Below are the code and all the weights of a small trained network. Each question names an input and a class and asks about switching units off, where a switched-off unit gives its printed mean instead of its output.

import numpy as np


def w(rows, s, z=0):
    codes = np.array(rows[::2]) - 128.0
    scale = np.full(codes.shape[1], s)
    scale[-1] = z or s
    return codes * scale


def norm(h):
    return h / np.sqrt((h * h).mean(-1, keepdims=True) + 1e-5)


def f(y):
    return np.maximum(y, 0)


def log_softmax(a):
    a = a - a.max(-1, keepdims=True)
    return a - np.log(np.exp(a).sum(-1, keepdims=True))


def net(x, mask):
    res = np.array(x, float).reshape(1, 7) / 4 @ E
    u = 0
    for l in range(2):
        y = f(norm(res) @ A[l][:, :-1].T + A[l][:, -1])
        res = res + np.where(mask[u : u + 7], y, B[l][:, -1]) @ B[l][:, :-1]
        u += 7
    return log_softmax(norm(res)[-1] @ U[:, :-1].T + U[:, -1])


A, B = {}, {}
E = w([
[164,159,164,139],'x0',
[120,123,126,129],'x1',
[154,154,153,133],'x2',
[144,144,144,133],'x3',
[164,223,3,175],'x4',
[24,225,169,50],'x5',
[169,166,173,136],'x6',
],0.0055)
A[0] = w([
[101,83,129,80,197],'L0N1',
[155,212,4,129,252],'L0N2',
[105,98,132,140,55],'L0N3',
[108,104,204,125,138],'L0N4',
[205,34,106,157,9],'L0N5',
[83,112,190,153,39],'L0N6',
[152,133,192,141,91],'L0N7',
],0.011,0.0029)
B[0] = w([
[145,116,247,187,183],'L0N1',
[97,94,196,174,254],'L0N2',
[94,73,131,140,138],'L0N3',
[130,115,135,227,191],'L0N4',
[148,165,69,2,186],'L0N5',
[82,129,198,118,161],'L0N6',
[99,58,159,120,162],'L0N7',
],0.0082,0.0086)
A[1] = w([
[61,186,217,142,214],'L1N1',
[101,205,73,232,99],'L1N2',
[126,74,164,145,94],'L1N3',
[198,134,128,94,4],'L1N4',
[164,133,194,225,107],'L1N5',
[68,140,150,112,159],'L1N6',
[246,104,70,71,101],'L1N7',
],0.012,0.0014)
B[1] = w([
[155,128,60,89,246],'L1N1',
[114,70,252,148,162],'L1N2',
[158,156,98,167,183],'L1N3',
[173,163,58,76,141],'L1N4',
[135,96,99,156,226],'L1N5',
[172,196,92,100,170],'L1N6',
[159,166,108,6,162],'L1N7',
],0.011,0.013)
U = w([
[170,126,55,175,252],'0',
[155,220,84,54,85],'1',
[120,62,253,243,32],'2',
],0.0077,0.0037)

Each question gives the input, the list of numbers given to net, and the class t.
The units are the neurons (one row each of A and B). Each row of codes is followed by its name. A weight is (code - 128) times the scale printed after its matrix; where a second scale follows, it is the last column's (A, B and U).
mask holds one flag per neuron, layer by layer. A switched-off neuron (its flag False) gives its mean, the last column of its row in B, instead of its output. The means were averaged over made-up inputs and are rounded, as every weight is.
A unit's drop is (log p(t) with every unit on - log p(t) with that unit switched off) / (log p(t) with every unit on - log p(t) with every unit switched off).
The circuit of an input: a set's keep is (log p(t) with only the set's units on - log p(t) with every unit switched off) / (log p(t) with every unit on - log p(t) with every unit switched off). Starting from the 12 units with the biggest drops (on a tie, the unit counted first), units are removed one at a time, each time the one whose removal leaves the highest keep (on an exact tie, the one counted first), for as long as the keep stays at least 0.8.
circuit, biggest first: the units of the circuit, biggest drop first
unit that matters most: the unit with the biggest drop
top k neurons: the k neurons with the biggest drops, biggest first
top k neurons in layer l: the k neurons of layer l with the biggest drops, biggest first
drop of u: that unit's drop, to one decimal
input [2,-6,-5,5,-3,3,7], class 0: top 2 neurons in layer 0 => L0N4, L0N2
input [0,8,5,7,-4,-6,4], class 1: top 3 neurons in layer 0 => L0N5, L0N2, L0N1
input [-5,-8,-7,0,8,7,-5], class 2: circuit, biggest first => L1N2, L0N5
input [-8,1,-1,-8,7,-4,3], class 2: circuit, biggest first => L1N2, L1N1
input [-2,3,2,-3,8,-5,-6], class 2: unit that matters most => L0N2
input [1,-6,0,-8,-1,-5,-8], class 1: circuit, biggest first => L0N5, L1N7
input [-6,1,-1,6,5,3,4], class 2: top 3 neurons => L0N5, L1N2, L1N7
input [-2,3,-1,6,-4,-6,7], class 1: top 3 neurons => L0N5, L0N2, L1N7
input [-3,-4,5,-1,-5,5,0], class 0: top 2 neurons in layer 1 => L1N1, L1N2
input [-3,-1,-4,3,7,-6,8], class 2: top 2 neurons => L0N2, L1N2
input [-1,7,-5,-5,-6,-7,7], class 1: top 4 neurons => L0N5, L0N2, L1N7, L1N5
input [7,6,-4,-2,5,3,-3], class 2: top 2 neurons => L0N5, L1N2
input [4,5,-1,1,-3,-3,-3], class 1: top 2 neurons => L0N5, L0N2
input [6,5,0,-6,4,-7,1], class 1: top 2 neurons => L0N5, L1N7
input [1,-5,-5,-3,6,-5,4], class 2: top 2 neurons => L0N2, L1N2
input [-3,-4,4,3,8,-6,5], class 2: top 3 neurons => L0N2, L1N2, L1N1
input [0,-6,5,4,8,6,-6], class 2: top 2 neurons => L1N2, L0N5
input [-4,-8,3,-7,7,-1,-1], class 2: drop of L1N2 => 0.2
input [-1,1,-7,-8,3,-8,7], class 1: drop of L1N7 => 0.2
input [4,-3,-2,7,0,-6,1], class 1: drop of L0N5 => 0.1
